Below is a small trained network, with its code and all its weights. Each question gives an input and a class and asks what happens when units are switched off, that is, made to give their printed mean instead of their output.

import numpy as np


def w(rows, s, z=0):
    codes = np.array(rows[::2]) - 128.0
    scale = np.full(codes.shape[1], s)
    scale[-1] = z or s
    return codes * scale


def norm(h):
    return h / np.sqrt((h * h).mean(-1, keepdims=True) + 1e-5)


def f(y):
    return np.maximum(y, 0)


def log_softmax(a):
    a = a - a.max(-1, keepdims=True)
    return a - np.log(np.exp(a).sum(-1, keepdims=True))


def net(x, mask):
    res = np.array(x, float).reshape(1, 2) / 4 @ E
    u = 0
    for l in range(3):
        y = f(norm(res) @ A[l][:, :-1].T + A[l][:, -1])
        res = res + np.where(mask[u : u + 6], y, B[l][:, -1]) @ B[l][:, :-1]
        u += 6
    return log_softmax(norm(res)[-1] @ U[:, :-1].T + U[:, -1])


A, B = {}, {}
E = w([
[133,253,82,130,103,42,25,108],'x0',
[98,109,235,90,155,150,60,211],'x1',
],0.0076)
A[0] = w([
[194,144,209,108,110,193,153,254,114],'0.n1',
[49,98,111,99,202,145,41,175,176],'0.n2',
[54,148,136,116,129,87,111,187,178],'0.n3',
[92,101,143,143,232,160,250,30,154],'0.n4',
[128,60,122,9,41,81,177,159,206],'0.n5',
[77,226,74,71,55,89,111,71,252],'0.n6',
],0.0044,0.0012)
B[0] = w([
[142,179,93,176,141,112,129,76,213],'0.n1',
[118,195,88,107,154,110,188,99,196],'0.n2',
[145,118,37,131,163,150,147,28,176],'0.n3',
[74,222,179,159,23,104,31,164,233],'0.n4',
[60,136,113,61,135,145,73,84,171],'0.n5',
[73,115,142,90,21,188,126,253,253],'0.n6',
],0.0069,0.005)
A[1] = w([
[150,28,190,144,100,197,154,108,157],'1.n1',
[96,159,42,150,80,61,137,106,161],'1.n2',
[130,141,217,115,156,58,82,117,138],'1.n3',
[76,130,64,73,202,178,202,64,254],'1.n4',
[105,139,221,135,133,85,145,114,127],'1.n5',
[158,124,182,41,255,89,62,140,102],'1.n6',
],0.0069,0.0028)
B[1] = w([
[192,160,152,75,20,61,60,173,192],'1.n1',
[139,21,246,157,163,90,142,47,254],'1.n2',
[104,36,111,142,107,161,236,145,161],'1.n3',
[84,179,62,134,145,113,107,140,189],'1.n4',
[170,190,77,203,142,94,101,122,161],'1.n5',
[254,71,161,176,170,170,173,76,182],'1.n6',
],0.008,0.0071)
A[2] = w([
[10,103,137,128,114,158,210,118,254],'2.n1',
[191,193,138,157,200,212,152,175,118],'2.n2',
[104,141,100,197,181,71,107,88,154],'2.n3',
[254,103,138,198,140,134,163,59,228],'2.n4',
[172,70,104,120,236,214,163,178,141],'2.n5',
[151,111,145,138,149,170,250,75,168],'2.n6',
],0.0084,0.0011)
B[2] = w([
[128,183,71,135,223,175,149,155,181],'2.n1',
[181,119,86,94,114,70,188,66,185],'2.n2',
[70,125,149,166,126,220,132,207,182],'2.n3',
[192,137,89,43,218,134,159,148,254],'2.n4',
[129,140,93,84,139,85,211,81,181],'2.n5',
[201,107,142,95,86,8,116,92,200],'2.n6',
],0.012,0.0074)
U = w([
[200,138,104,80,171,82,216,59,145],'0',
[122,154,193,137,3,85,41,139,149],'1',
[42,186,106,189,185,241,147,187,134],'2',
[82,28,101,152,135,171,98,74,9],'3',
[109,2,82,168,137,190,60,72,20],'4',
],0.017,0.016)

Each question gives the input, the list of numbers given to net, and the class t.
The units are the neurons (one row each of A and B). Each row of codes is followed by its name. A weight is (code - 128) times the scale printed after its matrix; where a second scale follows, it is the last column's (A, B and U).
mask holds one flag per neuron, layer by layer. A switched-off neuron (its flag False) gives its mean, the last column of its row in B, instead of its output. The means were averaged over made-up inputs and are rounded, as every weight is.
A unit's drop is (log p(t) with every unit on - log p(t) with that unit switched off) / (log p(t) with every unit on - log p(t) with every unit switched off).
The circuit of an input: a set's keep is (log p(t) with only the set's units on - log p(t) with every unit switched off) / (log p(t) with every unit on - log p(t) with every unit switched off). Starting from the 12 units with the biggest drops (on a tie, the unit counted first), units are removed one at a time, each time the one whose removal leaves the highest keep (on an exact tie, the one counted first), for as long as the keep stays at least 0.8.
units of the circuit, in order: the units of the circuit, biggest drop first
unit that matters most: the unit with the biggest drop
k most important neurons: the k neurons with the biggest drops, biggest first
top k neurons in layer l: the k neurons of layer l with the biggest drops, biggest first
drop of u: that unit's drop, to one decimal
input [-5,-4], class 1: top neuron in layer 2 : (2.n4)
input [-6,5], class 1: units of the circuit, in order : (1.n1, 2.n4)
input [3,-3], class 2: top 4 neurons in layer 2 : (2.n6, 2.n1, 2.n2, 2.n4)
input [-1,3], class 2: top 2 neurons in layer 0 : (0.n1, 0.n2)
input [3,1], class 2: top 2 neurons in layer 2 : (2.n6, 2.n1)
input [2,-2], class 2: 2 most important neurons : (0.n6, 1.n1)
input [3,-2], class 2: 3 most important neurons : (1.n1, 0.n6, 2.n6)
input [8,-7], class 1: 3 most important neurons : (0.n6, 1.n6, 2.n1)
input [-3,0], class 2: 2 most important neurons : (0.n4, 1.n1)
input [5,1], class 1: 2 most important neurons : (0.n6, 2.n4)
input [3,0], class 2: 4 most important neurons : (1.n1, 2.n6, 0.n6, 0.n4)
input [0,-2], class 2: 4 most important neurons : (1.n1, 2.n1, 2.n6, 1.n6)
input [-1,-1], class 2: 2 most important neurons : (1.n1, 0.n4)
input [8,-4], class 1: unit that matters most : 0.n6
input [2,1], class 2: 2 most important neurons : (1.n1, 1.n6)
input [-4,2], class 1: 2 most important neurons : (1.n1, 1.n6)
input [3,2], class 2: top 2 neurons in layer 2 : (2.n6, 2.n2)
input [-4,1], class 1: drop of 2.n4 : 0.1
input [6,8], class 0: drop of 1.n6 : 3.6
input [-5,-1], class 1: drop of 1.n1 : 0.0
input [-6,2], class 1: most important neuron : (1.n1)
